Here is a tiny trained network, its code and every weight. The questions are about switching its units off for an input and a target symbol, where a switched-off unit gives its printed mean instead of its output.

import numpy as np


def w(rows, s, z=0):
    codes = np.array(rows[::2]) - 128.0
    scale = np.full(codes.shape[1], s)
    scale[-1] = z or s
    return codes * scale


def norm(h):
    return h / np.sqrt((h * h).mean(-1, keepdims=True) + 1e-5)


def f(y):
    return np.maximum(y, 0)


def softmax(a):
    e = np.exp(a - a.max(-1, keepdims=True))
    return e / e.sum(-1, keepdims=True)


def log_softmax(a):
    a = a - a.max(-1, keepdims=True)
    return a - np.log(np.exp(a).sum(-1, keepdims=True))


def net(x, mask):
    ids = ['ΘΞΣΨΩαβδεζηλμτφ'.index(c) for c in x.split()]
    T = len(ids)
    res = E[ids] + P[:T]
    q, k, v = (norm(res) @ M[0].T for M in (Q, K, V))
    z = softmax(np.where(np.tri(T) > 0, q @ k.T / 3**0.5, -1e9)) @ v
    res = res + np.where(mask[0], z, O[0][:, -1]) @ O[0][:, :-1]
    y = f(norm(res) @ A[0][:, :-1].T + A[0][:, -1])
    res = res + np.where(mask[1:17], y, B[0][:, -1]) @ B[0][:, :-1]
    return log_softmax(norm(res)[-1] @ U[:, :-1].T + U[:, -1])


Q, K, V, O, A, B = {}, {}, {}, {}, {}, {}
E = w([
[121,135,115],'Θ',
[136,174,98],'Ξ',
[149,105,80],'Σ',
[127,152,105],'Ψ',
[122,129,111],'Ω',
[255,130,169],'α',
[127,107,116],'β',
[147,164,94],'δ',
[133,118,100],'ε',
[126,167,108],'ζ',
[124,130,112],'η',
[131,157,104],'λ',
[126,96,108],'μ',
[124,122,110],'τ',
[126,156,73],'φ',
],0.017)
P = w([
[109,105,215],'0',
[24,132,34],'1',
[37,131,17],'2',
[39,140,10],'3',
[52,133,13],'4',
[48,134,9],'5',
[57,142,14],'6',
[67,134,10],'7',
[67,138,3],'8',
],0.0059)
Q[0] = w([
[72,124,198],'h0',
[148,161,222],'h0',
[34,188,11],'h0',
],0.011)
K[0] = w([
[2,194,111],'h0',
[55,51,61],'h0',
[183,135,251],'h0',
],0.0094)
V[0] = w([
[51,140,248],'h0',
[1,183,238],'h0',
[62,24,70],'h0',
],0.0094)
O[0] = w([
[191,115,60,126],'h0',
[251,117,59,6],'h0',
[117,35,117,79],'h0',
],0.014,0.002)
A[0] = w([
[43,143,137,156],'n0',
[179,89,137,124],'n1',
[174,137,166,124],'n2',
[67,184,169,148],'n3',
[118,122,251,236],'n4',
[152,171,54,247],'n5',
[112,123,162,121],'n6',
[3,58,107,105],'n7',
[106,14,123,115],'n8',
[117,99,130,184],'n9',
[49,132,160,190],'n10',
[146,171,78,171],'n11',
[123,66,144,177],'n12',
[106,166,233,252],'n13',
[134,129,39,222],'n14',
[81,146,111,182],'n15',
],0.013,0.0039)
B[0] = w([
[142,79,112,243],'n0',
[106,159,57,157],'n1',
[214,154,118,137],'n2',
[121,92,99,240],'n3',
[101,145,58,223],'n4',
[100,133,173,243],'n5',
[114,137,76,157],'n6',
[250,108,194,254],'n7',
[110,202,156,193],'n8',
[109,131,144,163],'n9',
[154,85,90,252],'n10',
[100,129,174,200],'n11',
[59,195,115,171],'n12',
[103,155,85,249],'n13',
[86,148,178,235],'n14',
[121,86,121,202],'n15',
],0.011,0.0077)
U = w([
[25,28,135,238],'Θ',
[189,117,87,130],'Ξ',
[173,161,100,107],'Σ',
[141,65,230,230],'Ψ',
[156,213,85,178],'Ω',
[91,252,182,186],'α',
[67,156,231,116],'β',
[106,119,88,4],'δ',
[184,105,80,105],'ε',
[56,184,118,97],'ζ',
[166,177,111,115],'η',
[37,178,60,75],'λ',
[190,99,77,143],'μ',
[151,10,75,61],'τ',
[163,111,74,48],'φ',
],0.014,0.0033)

Each question gives the input, a string of symbols that net reads in full, and the target symbol t.
The units are the heads (3 rows each of Q, K, V and O) and the neurons (one row each of A and B). Each row of codes is followed by its name. A weight is (code - 128) times the scale printed after its matrix; where a second scale follows, it is the last column's (O, A, B and U).
mask holds one flag per unit, heads first, then neurons. A switched-off unit (its flag False) gives its mean, the last column of its rows in O or B, instead of its output. The means were averaged over made-up inputs and are rounded, as every weight is.
A unit's drop is (log p(t) with every unit on - log p(t) with that unit switched off) / (log p(t) with every unit on - log p(t) with every unit switched off).
The circuit of an input: a set's keep is (log p(t) with only the set's units on - log p(t) with every unit switched off) / (log p(t) with every unit on - log p(t) with every unit switched off). Starting from the 12 units with the biggest drops (on a tie, the unit counted first), units are removed one at a time, each time the one whose removal leaves the highest keep (on an exact tie, the one counted first), for as long as the keep stays at least 0.8.
units of the circuit, in order: the units of the circuit, biggest drop first
k most important neurons: the k neurons with the biggest drops, biggest first
drop of u: that unit's drop, to one decimal
input Σ λ η Ψ Ξ ε μ μ Ξ, target Θ: units of the circuit, in order : h0
input ε Ξ β Σ Ψ Ψ ε μ Σ, target Ψ: units of the circuit, in order : n7, h0, n8
input ε φ Ω, target Ψ: 2 most important neurons : n7, n8
input μ Σ Ω, target β: 2 most important neurons : n8, n12
input ε ε τ Ξ Σ μ, target Ψ: 2 most important neurons : n7, n8
input Σ τ Ξ τ α, target λ: 2 most important neurons : n4, n12
input ε Ξ η, target Ψ: 2 most important neurons : n7, n8
input μ ε Θ Σ, target β: 2 most important neurons : n8, n10
input ε Σ β, target Ψ: 2 most important neurons : n7, n8
input μ Ξ Ω Ψ φ τ μ, target β: 2 most important neurons : n8, n12
input Ξ Ξ δ Ω Ω, target α: drop of h0 : 1.5
input φ ε ε, target τ: drop of h0 : 1.1
input β Σ φ α ε Ξ Σ λ, target Θ: drop of n12 : 0.1
input Σ Ξ Σ ε Σ Ξ φ η ζ, target Θ: most important neuron : n7
input φ μ η φ ε ε μ, target τ: 4 most important neurons : n7, n14, n10, n5
